Here is a tiny trained network, its code and every weight. The questions are about switching its units off for an input and a target symbol, where a switched-off unit gives its printed mean instead of its output.

import numpy as np


def w(rows, s, z=0):
    codes = np.array(rows[::2]) - 128.0
    scale = np.full(codes.shape[1], s)
    scale[-1] = z or s
    return codes * scale


def f(y):
    return y / 2 * (1 + np.tanh(0.7978845608 * (y + 0.044715 * y**3)))


def softmax(a):
    e = np.exp(a - a.max(-1, keepdims=True))
    return e / e.sum(-1, keepdims=True)


def log_softmax(a):
    a = a - a.max(-1, keepdims=True)
    return a - np.log(np.exp(a).sum(-1, keepdims=True))


def net(x, mask):
    ids = ['ΣΨδεζη'.index(c) for c in x.split()]
    T = len(ids)
    res = E[ids] + P[:T]
    r = res
    for j in range(3):
        rows = slice(2 * j, 2 * j + 2)
        q, k, v = (r @ M[0][rows].T for M in (Q, K, V))
        z = softmax(np.where(np.tri(T) > 0, q @ k.T / 2**0.5, -1e9)) @ v
        o = O[0][rows]
        res = res + np.where(mask[j], z, o[:, -1]) @ o[:, :-1]
    y = f(res @ A[0][:, :-1].T + A[0][:, -1])
    res = res + np.where(mask[3:11], y, B[0][:, -1]) @ B[0][:, :-1]
    return log_softmax(res[-1] @ U[:, :-1].T + U[:, -1])


Q, K, V, O, A, B = {}, {}, {}, {}, {}, {}
E = w([
[220,169,173,116,5,105],'Σ',
[208,136,132,208,100,146],'Ψ',
[16,48,139,140,70,92],'δ',
[69,55,125,178,171,228],'ε',
[98,94,72,135,25,144],'ζ',
[204,98,171,151,71,101],'η',
],0.016)
P = w([
[156,69,53,114,142,147],'0',
[75,158,161,246,87,81],'1',
[99,193,86,176,78,99],'2',
[155,175,240,147,101,177],'3',
[156,4,132,126,203,155],'4',
[117,218,126,144,183,195],'5',
[102,185,121,104,31,112],'6',
[155,9,146,126,166,151],'7',
],0.011)
Q[0] = w([
[144,135,24,184,74,24],'H1',
[157,111,21,71,142,173],'H1',
[147,170,184,106,184,179],'H2',
[65,109,162,135,112,186],'H2',
[98,15,75,213,94,60],'H3',
[232,2,151,105,190,136],'H3',
],0.0099)
K[0] = w([
[174,60,132,67,146,158],'H1',
[157,151,67,90,120,129],'H1',
[122,178,189,170,118,145],'H2',
[80,126,93,145,135,120],'H2',
[109,141,91,65,149,97],'H3',
[89,250,97,113,190,126],'H3',
],0.013)
V[0] = w([
[156,201,94,162,152,192],'H1',
[143,200,84,83,8,107],'H1',
[36,216,72,174,147,203],'H2',
[153,152,2,213,138,79],'H2',
[166,162,148,183,112,117],'H3',
[131,172,164,240,220,116],'H3',
],0.0096)
O[0] = w([
[128,25,80,133,114,93,136],'H1',
[130,131,147,37,51,125,188],'H1',
[177,10,217,60,82,118,88],'H2',
[174,124,86,78,122,123,255],'H2',
[136,63,33,151,137,144,225],'H3',
[122,114,80,153,186,92,68],'H3',
],0.012,0.0048)
A[0] = w([
[140,165,129,116,110,89,214],'N1',
[96,109,104,191,79,167,252],'N2',
[165,165,109,153,174,65,241],'N3',
[5,100,97,97,118,109,160],'N4',
[95,53,112,139,106,157,166],'N5',
[134,165,184,130,157,140,92],'N6',
[69,110,69,83,70,144,115],'N7',
[32,95,173,102,152,91,103],'N8',
],0.013,0.0035)
B[0] = w([
[144,36,136,93,172,153,167],'N1',
[75,98,134,30,163,167,251],'N2',
[146,172,72,167,163,41,180],'N3',
[209,95,178,76,168,73,160],'N4',
[104,201,132,145,123,150,219],'N5',
[195,143,53,157,1,174,138],'N6',
[79,167,160,221,73,114,227],'N7',
[209,99,116,75,112,62,146],'N8',
],0.0099,0.014)
U = w([
[89,253,173,80,146,118,35],'Σ',
[168,68,196,66,92,132,254],'Ψ',
[3,136,174,148,100,199,195],'δ',
[166,199,216,189,111,152,40],'ε',
[121,147,235,252,121,75,162],'ζ',
[107,63,80,123,60,80,16],'η',
],0.007,0.0027)

Each question gives the input, a string of symbols that net reads in full, and the target symbol t.
The units are the heads (2 rows each of Q, K, V and O) and the neurons (one row each of A and B). Each row of codes is followed by its name. A weight is (code - 128) times the scale printed after its matrix; where a second scale follows, it is the last column's (O, A, B and U).
mask holds one flag per unit, heads first, then neurons. A switched-off unit (its flag False) gives its mean, the last column of its rows in O or B, instead of its output. The means were averaged over made-up inputs and are rounded, as every weight is.
A unit's drop is (log p(t) with every unit on - log p(t) with that unit switched off) / (log p(t) with every unit on - log p(t) with every unit switched off).
The circuit of an input: a set's keep is (log p(t) with only the set's units on - log p(t) with every unit switched off) / (log p(t) with every unit on - log p(t) with every unit switched off). Starting from all 11 units, units are removed one at a time, each time the one whose removal leaves the highest keep (on an exact tie, the one counted first), for as long as the keep stays at least 0.8.
circuit, biggest first: the units of the circuit, biggest drop first
most important unit: the unit with the biggest drop
k most important neurons: the k neurons with the biggest drops, biggest first
which heads matter: for each layer, one digit per head in row order, 1 if its drop is at least 0.15 and else 0, layers parted by /
input Ψ Ψ ζ Ψ Ψ Ψ Ψ η, target η: which heads matter	001
input ε ε ζ Ψ, target ζ: which heads matter	101
input ζ Σ Σ ζ Σ Ψ η, target δ: 2 most important neurons	N4, N7
input Ψ ζ ε Ψ, target Ψ: which heads matter	010
input δ Ψ ζ η η η η, target Σ: circuit, biggest first	H2, N7
input δ ζ η, target ε: 2 most important neurons	N2, N6
input ζ Σ Σ, target Ψ: most important neuron	N1
input ε Σ η ε ζ Ψ Σ ζ, target δ: which heads matter	000
input Σ δ Σ ε η, target δ: circuit, biggest first	H2, N4
input Ψ Σ Ψ Σ Ψ Ψ η, target η: 2 most important neurons	N5, N3
input η Σ η ε η ε Ψ, target Σ: 2 most important neurons	N3, N2
input Σ δ Σ η, target ε: circuit, biggest first	H1, N6
input Σ Ψ η Ψ ε ε Ψ, target ζ: which heads matter	100
input Ψ Ψ Ψ Σ ε Ψ ε, target Ψ: circuit, biggest first	N4, H1
input η δ δ Ψ Ψ ζ η δ, target Ψ: 2 most important neurons	N8, N4
input Ψ Σ ε ζ δ Σ, target Ψ: 3 most important neurons	N7, N5, N1
input Σ ζ Ψ Ψ Σ ε Σ η, target ζ: most important unit	H3
input δ ε Σ η δ ε Σ, target ε: which heads matter	101
input Σ ζ Ψ Ψ ζ, target δ: circuit, biggest first	N7, N5
input δ Σ ζ Σ, target δ: circuit, biggest first	H2, H3, N4, N3
input Ψ Ψ Ψ ε Ψ Σ η Ψ, target δ: 2 most important neurons	N5, N4
input Ψ Ψ ε η Σ Σ Σ, target δ: 2 most important neurons	N4, N7
